The symbols move the units like this.
from | zu ve
GP | ZJ SL
LS | QQ QL
TC | NJ RT
TB | BM TZ
QR | MC FT
BL | QL QQ
HS | NM MN
QZ | FT MC
LB | TR JH
DD | SL ZJ
QC | FQ CD
MQ | SM PJ
SL | MZ GP
PP | PJ SM
PJ | LB MQ
JH | MQ LB
QQ | PP BL
HT | JH TR
TR | FG HT
MC | DD QZ
TZ | LS TB
FQ | GP MZ
BQ | QR BC
RQ | QC PR
SM | BL PP
BC | TC BQ
ZJ | QZ DD
FT | BC QR
MN | MG HS
NJ | TZ BM
QL | TB LS
FG | MN NM
BM | RT NJ
CD | PR QC
NM | HT FG
MZ | CD FQ
RT | BQ TC
PR | DR RQ
DR | HS MG
MG | RQ DR

The rows follow the links: the fewer symbols apart two units are, the more alike their rows tend to be.

Named rows; a name shown again gets a slightly different row:
PJ	[  -8  -20  -50   11   47   -4   24  -79  -21  -11   47   -4  -16  -96  -27   19   54   12   19   89   19  -27  131   -1   25   26  -32   22   80  -59   -9  -39  -60  -45   30  -41   27   50  -29   34    5]
NJ	[  26   -4   50  -48  -55  -43   40   81   37  -21  -75 -100    6   39   31  -77  -63   -9  -49  -53  -25   58   27  -18   65  -15   21  -44   37   28  -26   51  -32   11  -18  -34   10   31   41  -65  -42]
NM	[  89  -19    1  -23   59  -17  -39  -38  -72  -21   43  134   -9  -32   10    8  -24   13   70   26   40    7   -5   89   57   36   56  -19  -58    5   -5   -8   48  -11    9  -95  -10  -12   52  -20  -18]
TZ	[   6   26   52  -14  -77  -33   39   57   43  -46  -49 -121   21    4   10  -80  -54  -22  -43  -11  -30   75   30  -25   50    2  -16  -48   82    3  -34   42  -63   14    4  -22    4   56   27  -62  -38]
MZ	[  29    3   45   85  -38   30  -65  -24   63   56  -37  -43   54   -4  -26  -21    5  -50   38   23  -13   51  -79  -49  -41    2  -42  -15  -10   -4  -12  -42  -66   30    1   47    4  138   30  -13  -64]
PP	[ -36   14  -19   26   -8    6   10  -42  -11  -24   23  -20    0  -91  -36  -27   52  -33   21   74   27   20  114  -19   60   34  -72   -3   92  -58    2  -19 -103  -14   28  -32   27   73  -42    9   -6]
BM	[-107   41  -41   -7   24    8   77   34    4  -35   38  -39  -56  -24  -26   14   53    4  -62  -25   -5  -73   66  -35    8    1  -26   54   26  -21   40   42  -32  -64   -7   23   19  -51  -72   73   87]
RQ	[ -10    0   18   19  -28   55  -49  -47  -15   68  -15   43   33   53    4   36  -32   27    4   -6    3   15 -113   -6 -131  -17  -51   26    6    3    6  -26   49   82   -7   85   -2  -59  -25  -16  -48]

Each walk starts at a row. The symbols on each line, taken left to right, move it on to the next unit.
Answer with the unit's row; about right is enough.
[ -28   19   38   12  -74    3   48   39   34  -36  -31 -113   28  -32   -5  -74   -1  -27  -36   21  -11   81   47  -19   50   19  -62  -29  111  -19  -23   22  -95   10    5  -20    9   67  -18  -53  -40]
zu ve ve zu ve zu ve	[ -41   25   15   25  -44    9   38  -21   26  -37   -5  -79   14  -48  -23  -73   15  -31  -11   45  -20   65   78  -32   40   31  -83  -23  119  -37   -4    5 -103  -12   26  -31   13   65  -32  -25  -17]
[  38 -102  -32  -31   55  -28  -36  -62  -76   84   -7   34  -20  -19   -1   92  -15   76  -10   13   52  -15   52   13  -78  -53   19   11   26  -38  -46  -79   43   21   10  -13   -3  -17    1   28  -50]
zu ve zu ve zu	[  39  -79  -15  -18   25  -10  -55  -67  -56   96  -38   46    2   25    4   69  -28   74   -5   -3   22    0    7   14 -109  -49   -9    5    7  -26  -50  -86   76   48   11   36   -4  -51    0    5  -52]
ve zu zu ve	[  32  -83  -45  -21   66  -27  -26  -80  -56   63   14   36  -38  -65  -13   84   20   64   13   43   48  -48  109   10  -34  -23    5   15   33  -46  -57  -92    9  -15   29  -27    7   14  -13   32  -17]
[   4  -54  -42  -12   70  -21   -9  -69  -53   37   15   10  -35  -90  -26   57   28   18    7   56   43  -35  127   16   18    8   -9   26   61  -60  -20  -58  -39  -21   12  -43   12   26  -22   35   -1]
zu zu ve ve zu zu ve ve	[  21  -37   12    3   13   42  -63  -52  -37   97  -40   48   22   35    0   53  -28   49    0  -16   23   17  -63   -6 -130  -39  -29   10    3  -20  -19  -61   72   75  -15   57    2  -50  -13    0  -37]
[ -41   38    8   53  -27   84  -35  -30    1   32   13   53   38   44   -5   11   21  -19   26   10  -20    8 -150    2 -116   18  -51   21  -28   18   31    3   53   67   -1   85    0  -54  -24  -13   -3]
ve zu ve zu zu ve ve	[ -58   77    5   47  -35   82  -23   -5   29   -9   49   73   24   42  -10    0   46  -36   42  -11  -29   -5 -137   14  -52   28  -46   36  -70   18   55   24   24   27   -5   68   -7  -58  -25   15   30]
zu zu zu ve zu zu ve	[ -63   86    4   57    8   72  -12    7   18  -35   61   76    6   14   -7   -5   46  -45   39    5  -33  -52 -117   26    8   33  -22   44 -101   44   70   50   16   -7   -3   50  -10  -27  -17   21   80]
[  40   19    6   83   19   34  -51  -68   17   -4   46   70   48  -46  -39  -43   37  -66  104   74  -16   26  -67   11   38   58  -29  -12  -42    3   19  -42  -58  -12   29   -3    2  106   24  -17  -33]
ve ve zu ve ve zu	[  74   -7  -15    9   65   -2  -50  -54  -45  -37   59  133   18  -51  -11   -3   17  -20   90   59   30   14  -12   68   73   48   31   -7  -73   -7   -3   -8   29  -31   30  -83   -9   28   51    2    3]
ve ve ve zu ve ve ve	[  53    8  -17   62   31   37  -60  -65  -14  -29   59  104   21  -49  -36   -8   28  -37   89   91   24    5  -28   28   73   66   21  -15  -71    1    8  -28   -6  -43   14  -33   -1   85   11   -8   -2]
[  29  -31   49   40  -44    2  -55  -30   62   86  -77  -75   48   18  -25    3  -23  -37    9    0  -15   29  -59  -66  -62  -37   -5   -6   -7   -9  -17  -61  -53   37   -4   64   -9  110   38  -12  -82]
zu ve ve zu	[  27   14   27   97  -32   41  -67  -56   47   11    0   16   63  -27  -34  -30   19  -66   84   62  -13   27  -92  -19   -9   27  -37  -12  -29  -18   -1  -46  -65   16   23   22   -5  129   24  -15  -37]
[  37  -58   28    5  -31  -29  -52    4   58   82  -81 -105   18   21  -13   30  -29  -13  -31  -50   -7  -30  -20  -70  -57  -77   38  -20  -11   -5  -47  -59  -42  -10  -19   49   -3   94   30    2  -63]
zu zu ve zu zu zu ve	[  29  -67    9   -7    7  -48  -33   23   55   93  -70 -107  -25   28    2   55  -24   11  -41  -54    5  -65    8  -80  -52  -88   72    6  -27   -8  -36  -59  -17  -16  -32   37  -13   48   25   33  -40]
ve zu zu zu ve ve ve	[ -77    2  -34   -5   42  -21   61   37   19   -7   18  -50  -76  -22   -9   61   64   14  -69  -17   -6 -110   95  -56    3  -29    6   49   -4  -17   51   24  -39  -74  -23   24   -1  -31  -32   68   82]
[   3   27  -12  -13   35  -11   14   56   13  -66   48   51  -35   25    8   -6   20  -31    6  -36  -13  -77  -36   13   67   11   85   16 -119   45   52   86   21  -61  -18  -17  -15  -33   40   28   73]
zu ve zu zu ve	[ -19   79   -7   20   19   31   -2   31   22  -49   67   57  -19   12    1    7   42  -41   31  -21  -21  -69  -74   22   40   30   50   34 -126   39   79   49   22  -42  -10    6    0  -23   20   35   72]
ve ve ve ve zu zu	[  39    2   -1  -36   25  -47   12   83   18  -54    2   17  -40   37   26   -6   -9  -31  -11  -78   -6  -48  -29    7   80   -9  123   -3 -116   50   37   60   34  -64  -30  -39  -15  -12   58    7   66]
